Below are the code and all the weights of a small trained network. Each question names an input and a class and asks about switching units off, where a switched-off unit gives its printed mean instead of its output.

import numpy as np


def w(rows, s, z=0):
    codes = np.array(rows[::2]) - 128.0
    scale = np.full(codes.shape[1], s)
    scale[-1] = z or s
    return codes * scale


def norm(h):
    return h / np.sqrt((h * h).mean(-1, keepdims=True) + 1e-5)


def f(y):
    return y / 2 * (1 + np.tanh(0.7978845608 * (y + 0.044715 * y**3)))


def log_softmax(a):
    a = a - a.max(-1, keepdims=True)
    return a - np.log(np.exp(a).sum(-1, keepdims=True))


def net(x, mask):
    res = np.array(x, float).reshape(1, 3) / 4 @ E
    u = 0
    for l in range(2):
        y = f(norm(res) @ A[l][:, :-1].T + A[l][:, -1])
        res = res + np.where(mask[u : u + 12], y, B[l][:, -1]) @ B[l][:, :-1]
        u += 12
    return log_softmax(norm(res)[-1] @ U[:, :-1].T + U[:, -1])


A, B = {}, {}
E = w([
[26,106,111,210,100,8,94],'x0',
[77,115,41,82,15,167,12],'x1',
[138,6,152,224,114,217,174],'x2',
],0.0026)
A[0] = w([
[86,5,206,252,111,149,133,77],'L0N0',
[184,215,178,132,221,176,124,25],'L0N1',
[115,101,220,160,189,149,244,75],'L0N2',
[98,3,94,171,26,89,76,35],'L0N3',
[235,176,193,93,237,185,148,40],'L0N4',
[142,117,107,1,88,238,114,49],'L0N5',
[26,164,93,69,84,91,120,114],'L0N6',
[77,143,102,52,99,155,88,2],'L0N7',
[214,177,162,42,193,111,222,74],'L0N8',
[162,196,173,71,206,122,205,115],'L0N9',
[166,115,69,131,191,133,240,183],'L0N10',
[239,163,178,64,207,131,153,94],'L0N11',
],0.0043,0.0016)
B[0] = w([
[98,151,99,195,130,204,182,252],'L0N0',
[126,117,120,87,39,63,165,157],'L0N1',
[205,126,162,191,116,155,110,209],'L0N2',
[153,114,127,45,79,63,179,220],'L0N3',
[21,144,189,70,38,88,119,202],'L0N4',
[195,47,111,99,148,133,100,204],'L0N5',
[92,173,179,154,224,156,188,181],'L0N6',
[170,138,142,230,144,140,140,145],'L0N7',
[131,115,176,116,49,2,175,200],'L0N8',
[176,99,192,104,26,44,78,191],'L0N9',
[151,103,219,170,133,71,86,175],'L0N10',
[119,138,126,123,78,43,131,193],'L0N11',
],0.0043,0.0035)
A[1] = w([
[103,133,67,165,113,124,88,60],'L1N0',
[53,200,134,134,197,69,66,80],'L1N1',
[217,140,170,227,108,218,135,43],'L1N2',
[154,172,108,144,175,53,107,125],'L1N3',
[83,135,39,191,155,204,136,106],'L1N4',
[128,118,129,212,54,115,133,92],'L1N5',
[97,96,189,98,119,126,149,63],'L1N6',
[113,36,233,182,1,189,121,121],'L1N7',
[55,84,65,125,47,139,219,2],'L1N8',
[32,152,100,36,140,95,61,151],'L1N9',
[242,86,68,86,97,205,27,44],'L1N10',
[30,153,178,219,81,37,174,150],'L1N11',
],0.0043,0.0016)
B[1] = w([
[133,134,165,98,148,120,165,124],'L1N0',
[72,173,202,27,150,178,45,165],'L1N1',
[162,150,204,154,242,113,90,165],'L1N2',
[75,102,164,60,95,118,113,144],'L1N3',
[115,164,148,23,53,41,81,174],'L1N4',
[156,157,79,153,176,145,149,163],'L1N5',
[128,192,143,109,101,138,155,129],'L1N6',
[98,198,92,165,196,96,121,229],'L1N7',
[120,207,86,107,95,103,208,165],'L1N8',
[115,96,183,255,211,176,127,175],'L1N9',
[164,9,89,76,158,156,88,181],'L1N10',
[182,109,77,99,113,208,116,255],'L1N11',
],0.0045,0.004)
U = w([
[9,192,161,94,203,165,45,41],'0',
[168,148,144,254,220,161,147,123],'1',
[57,178,18,142,91,147,207,29],'2',
[179,24,68,91,167,195,71,116],'3',
[154,145,196,101,71,48,118,248],'4',
],0.0098,0.0016)

Each question gives the input, the list of numbers given to net, and the class t.
The units are the neurons (one row each of A and B). Each row of codes is followed by its name. A weight is (code - 128) times the scale printed after its matrix; where a second scale follows, it is the last column's (A, B and U).
mask holds one flag per neuron, layer by layer. A switched-off neuron (its flag False) gives its mean, the last column of its row in B, instead of its output. The means were averaged over made-up inputs and are rounded, as every weight is.
A unit's drop is (log p(t) with every unit on - log p(t) with that unit switched off) / (log p(t) with every unit on - log p(t) with every unit switched off).
The circuit of an input: a set's keep is (log p(t) with only the set's units on - log p(t) with every unit switched off) / (log p(t) with every unit on - log p(t) with every unit switched off). Starting from the 12 units with the biggest drops (on a tie, the unit counted first), units are removed one at a time, each time the one whose removal leaves the highest keep (on an exact tie, the one counted first), for as long as the keep stays at least 0.8.
circuit, biggest first: the units of the circuit, biggest drop first
most important unit: the unit with the biggest drop
k most important neurons: the k neurons with the biggest drops, biggest first
k most important neurons of layer l: the k neurons of layer l with the biggest drops, biggest first
drop of u: that unit's drop, to one decimal
input [-2,1,6], class 1: 2 most important neurons	[L1N2, L0N0]
input [-6,-2,4], class 4: circuit, biggest first	[L0N4]
input [6,-5,-5], class 0: circuit, biggest first	[L1N1, L0N3, L1N11]
input [-8,7,-8], class 3: circuit, biggest first	[L0N5, L1N10]
input [5,-4,-7], class 0: circuit, biggest first	[L1N1, L0N3]
input [1,2,6], class 2: 2 most important neurons	[L0N3, L1N4]
input [-6,-6,6], class 4: 2 most important neurons	[L0N4, L0N8]
input [-2,8,-4], class 3: 2 most important neurons	[L0N5, L1N10]
input [7,5,-1], class 0: 2 most important neurons of layer 1	[L1N1, L1N9]
input [5,-6,-1], class 1: 2 most important neurons of layer 0	[L0N3, L0N2]
input [3,5,1], class 2: drop of L0N3	0.4
input [8,-1,0], class 2: drop of L0N3	0.3
input [-2,4,-2], class 3: drop of L0N5	0.2
input [1,6,-6], class 0: most important unit	L0N6
